Below are the code and all the weights of a small trained network. Each question names an input and a target symbol and asks about switching units off, where a switched-off unit gives its printed mean instead of its output.

import numpy as np


def w(rows, s, z=0):
    codes = np.array(rows[::2]) - 128.0
    scale = np.full(codes.shape[1], s)
    scale[-1] = z or s
    return codes * scale


def norm(h):
    return h / np.sqrt((h * h).mean(-1, keepdims=True) + 1e-5)


def f(y):
    return y / 2 * (1 + np.tanh(0.7978845608 * (y + 0.044715 * y**3)))


def softmax(a):
    e = np.exp(a - a.max(-1, keepdims=True))
    return e / e.sum(-1, keepdims=True)


def log_softmax(a):
    a = a - a.max(-1, keepdims=True)
    return a - np.log(np.exp(a).sum(-1, keepdims=True))


def net(x, mask):
    ids = ['αβεηξστ'.index(c) for c in x.split()]
    T = len(ids)
    res = E[ids] + P[:T]
    u = 0
    for l in range(3):
        q, k, v = (norm(res) @ M[l].T for M in (Q, K, V))
        z = softmax(np.where(np.tri(T) > 0, q @ k.T / 2**0.5, -1e9)) @ v
        res = res + np.where(mask[u], z, O[l][:, -1]) @ O[l][:, :-1]
        u += 1
        y = f(norm(res) @ A[l][:, :-1].T + A[l][:, -1])
        res = res + np.where(mask[u : u + 4], y, B[l][:, -1]) @ B[l][:, :-1]
        u += 4
    return log_softmax(norm(res)[-1] @ U[:, :-1].T + U[:, -1])


Q, K, V, O, A, B = {}, {}, {}, {}, {}, {}
E = w([
[84,59,91,165,137,144,64,116,23,182],'α',
[163,141,53,173,183,182,85,57,131,198],'β',
[89,121,38,151,137,103,38,250,61,120],'ε',
[49,54,143,156,53,138,221,160,158,181],'η',
[218,246,100,221,116,117,106,220,122,91],'ξ',
[148,186,157,119,91,98,14,113,149,231],'σ',
[180,121,133,169,178,173,160,54,31,139],'τ',
],0.013)
P = w([
[169,98,101,167,150,96,140,153,130,252],'0',
[118,120,101,165,124,125,150,144,141,195],'1',
[101,127,104,152,121,128,143,129,151,164],'2',
[105,123,85,117,125,98,136,110,161,138],'3',
[96,125,91,117,139,121,130,100,175,119],'4',
[94,126,92,116,155,142,136,102,178,98],'5',
],0.015)
Q[0] = w([
[104,150,95,145,174,232,159,168,150,171],'L0H1',
[132,152,254,147,143,89,85,154,121,115],'L0H1',
],0.0063)
K[0] = w([
[247,60,66,57,177,47,198,102,163,19],'L0H1',
[171,116,154,73,139,76,88,150,153,254],'L0H1',
],0.0048)
V[0] = w([
[200,135,178,129,21,133,108,170,177,160],'L0H1',
[23,87,165,91,50,94,127,127,253,199],'L0H1',
],0.0052)
O[0] = w([
[168,52,226,188,246,112,97,89,87,50,4],'L0H1',
[108,220,72,155,204,145,153,156,159,138,74],'L0H1',
],0.012,0.00015)
A[0] = w([
[146,134,181,119,125,122,98,93,103,2,4],'L0N1',
[83,126,93,141,163,158,142,116,132,88,151],'L0N2',
[169,133,167,116,146,112,143,157,164,101,109],'L0N3',
[85,126,84,83,205,139,127,145,113,151,100],'L0N4',
],0.0099,0.0031)
B[0] = w([
[169,53,25,92,78,184,229,126,126,52,132],'L0N1',
[71,75,2,230,156,6,141,108,152,80,192],'L0N2',
[46,111,40,146,162,194,115,197,140,88,131],'L0N3',
[96,81,78,65,103,164,202,87,145,56,252],'L0N4',
],0.0082,0.0037)
Q[1] = w([
[107,157,254,60,148,75,136,119,128,73],'L1H1',
[99,127,158,153,249,102,150,135,109,116],'L1H1',
],0.0093)
K[1] = w([
[147,85,72,166,124,173,93,139,9,166],'L1H1',
[186,133,115,136,124,85,58,123,86,118],'L1H1',
],0.011)
V[1] = w([
[102,80,208,111,146,135,255,161,245,154],'L1H1',
[174,72,115,157,145,94,70,144,215,190],'L1H1',
],0.0047)
O[1] = w([
[180,25,175,73,181,192,51,144,205,248,124],'L1H1',
[107,222,169,87,117,78,153,130,55,254,254],'L1H1',
],0.0092,0.0051)
A[1] = w([
[183,53,184,10,47,156,72,121,179,126,2],'L1N1',
[95,147,152,102,222,109,122,117,163,131,100],'L1N2',
[79,161,82,141,181,58,134,92,141,115,26],'L1N3',
[111,102,144,95,64,97,168,33,140,128,9],'L1N4',
],0.011,0.00088)
B[1] = w([
[142,88,195,181,34,182,81,130,50,63,150],'L1N1',
[114,116,117,197,101,201,225,127,131,2,160],'L1N2',
[167,61,181,169,72,183,122,170,77,110,255],'L1N3',
[103,225,74,211,191,174,86,68,180,122,182],'L1N4',
],0.0091,0.007)
Q[2] = w([
[188,153,139,139,51,6,111,215,84,85],'L2H1',
[74,110,47,130,161,111,69,133,53,153],'L2H1',
],0.012)
K[2] = w([
[146,176,79,159,153,72,57,245,107,129],'L2H1',
[38,19,101,77,137,40,142,134,130,137],'L2H1',
],0.012)
V[2] = w([
[51,27,2,202,59,38,160,130,135,13],'L2H1',
[73,174,184,28,144,55,167,154,215,37],'L2H1',
],0.0036)
O[2] = w([
[173,251,160,138,241,133,75,64,152,202,150],'L2H1',
[158,42,157,163,191,232,202,97,115,254,2],'L2H1',
],0.0078,0.0071)
A[2] = w([
[225,69,142,86,146,176,184,184,177,35,4],'L2N1',
[159,120,104,183,142,139,74,129,170,79,136],'L2N2',
[176,236,176,170,181,25,111,106,127,255,130],'L2N3',
[106,111,112,197,124,150,162,134,147,72,158],'L2N4',
],0.0094,0.0044)
B[2] = w([
[100,78,114,62,212,138,86,64,112,103,131],'L2N1',
[81,139,166,116,200,182,76,122,125,177,187],'L2N2',
[58,46,216,146,248,194,107,100,27,129,255],'L2N3',
[130,152,142,156,58,147,169,138,52,94,203],'L2N4',
],0.015,0.008)
U = w([
[114,118,66,54,115,102,134,75,152,2,208],'α',
[127,139,126,66,123,116,127,134,157,131,53],'β',
[83,207,94,172,41,104,156,145,124,97,182],'ε',
[83,119,170,119,186,167,80,81,71,156,93],'η',
[139,71,51,157,157,143,168,149,204,174,197],'ξ',
[143,91,192,72,18,162,56,154,167,171,139],'σ',
[144,126,139,96,112,104,138,112,150,126,6],'τ',
],0.0064,0.002)

Each question gives the input, a string of symbols that net reads in full, and the target symbol t.
The units are the heads (2 rows each of Q, K, V and O) and the neurons (one row each of A and B). Each row of codes is followed by its name. A weight is (code - 128) times the scale printed after its matrix; where a second scale follows, it is the last column's (O, A, B and U).
mask holds one flag per unit, layer by layer, with each layer's heads first. A switched-off unit (its flag False) gives its mean, the last column of its rows in O or B, instead of its output. The means were averaged over made-up inputs and are rounded, as every weight is.
A unit's drop is (log p(t) with every unit on - log p(t) with that unit switched off) / (log p(t) with every unit on - log p(t) with every unit switched off).
The circuit of an input: a set's keep is (log p(t) with only the set's units on - log p(t) with every unit switched off) / (log p(t) with every unit on - log p(t) with every unit switched off). Starting from the 12 units with the biggest drops (on a tie, the unit counted first), units are removed one at a time, each time the one whose removal leaves the highest keep (on an exact tie, the one counted first), for as long as the keep stays at least 0.8.
units of the circuit, in order: the units of the circuit, biggest drop first
unit that matters most: the unit with the biggest drop
k most important neurons: the k neurons with the biggest drops, biggest first
k most important neurons of layer l: the k neurons of layer l with the biggest drops, biggest first
input α η ξ σ, target ε: units of the circuit, in order => L1N2, L0H1, L2N3
input σ α α, target ε: unit that matters most => L0N4
input α τ τ, target ε: 4 most important neurons => L0N2, L2N3, L1N1, L0N4
input β η τ ε, target σ: units of the circuit, in order => L1H1, L1N1, L2N3
input ξ β σ τ η ξ, target σ: units of the circuit, in order => L1H1, L0H1, L2N3
input ξ ξ β ξ, target α: units of the circuit, in order => L0H1, L0N1, L2N1, L2N3
input ε τ ξ η, target σ: 3 most important neurons => L1N1, L2N3, L0N4
input τ ε τ, target ε: units of the circuit, in order => L2H1, L2N3
input ε τ ξ β η β, target ξ: units of the circuit, in order => L1H1, L2N3
input η ε σ τ β β, target σ: units of the circuit, in order => L0H1, L1H1, L2N3
input σ α β η, target ξ: 2 most important neurons of layer 0 => L0N4, L0N3
input σ τ τ ε σ, target ε: 4 most important neurons => L0N2, L1N2, L2N3, L0N4
input ξ ξ ε ε ξ ξ, target α: units of the circuit, in order => L0H1, L0N1, L2N1
input β α σ η, target ε: units of the circuit, in order => L2N3
input τ ξ η, target σ: 2 most important neurons => L2N3, L1N1
input τ β ε ε η, target ξ: 2 most important neurons of layer 0 => L0N2, L0N4
input σ β β, target ε: 2 most important neurons => L2N3, L1N3
input σ ξ η, target ε: 2 most important neurons => L1N3, L0N4
input ξ η τ ε, target σ: units of the circuit, in order => L1H1, L0H1, L2N3
input β β ξ η τ ξ, target σ: units of the circuit, in order => L0H1, L1H1, L2N3
input η α α, target ξ: 2 most important neurons of layer 2 => L2N3, L2N4
input β ε τ ξ ε, target ε: unit that matters most => L1H1
input β σ τ η ε ε, target ξ: 2 most important neurons of layer 2 => L2N3, L2N4
input σ α β τ η β, target σ: 2 most important neurons => L1N1, L2N3
input η ξ ξ τ, target σ: 2 most important neurons => L2N3, L0N4
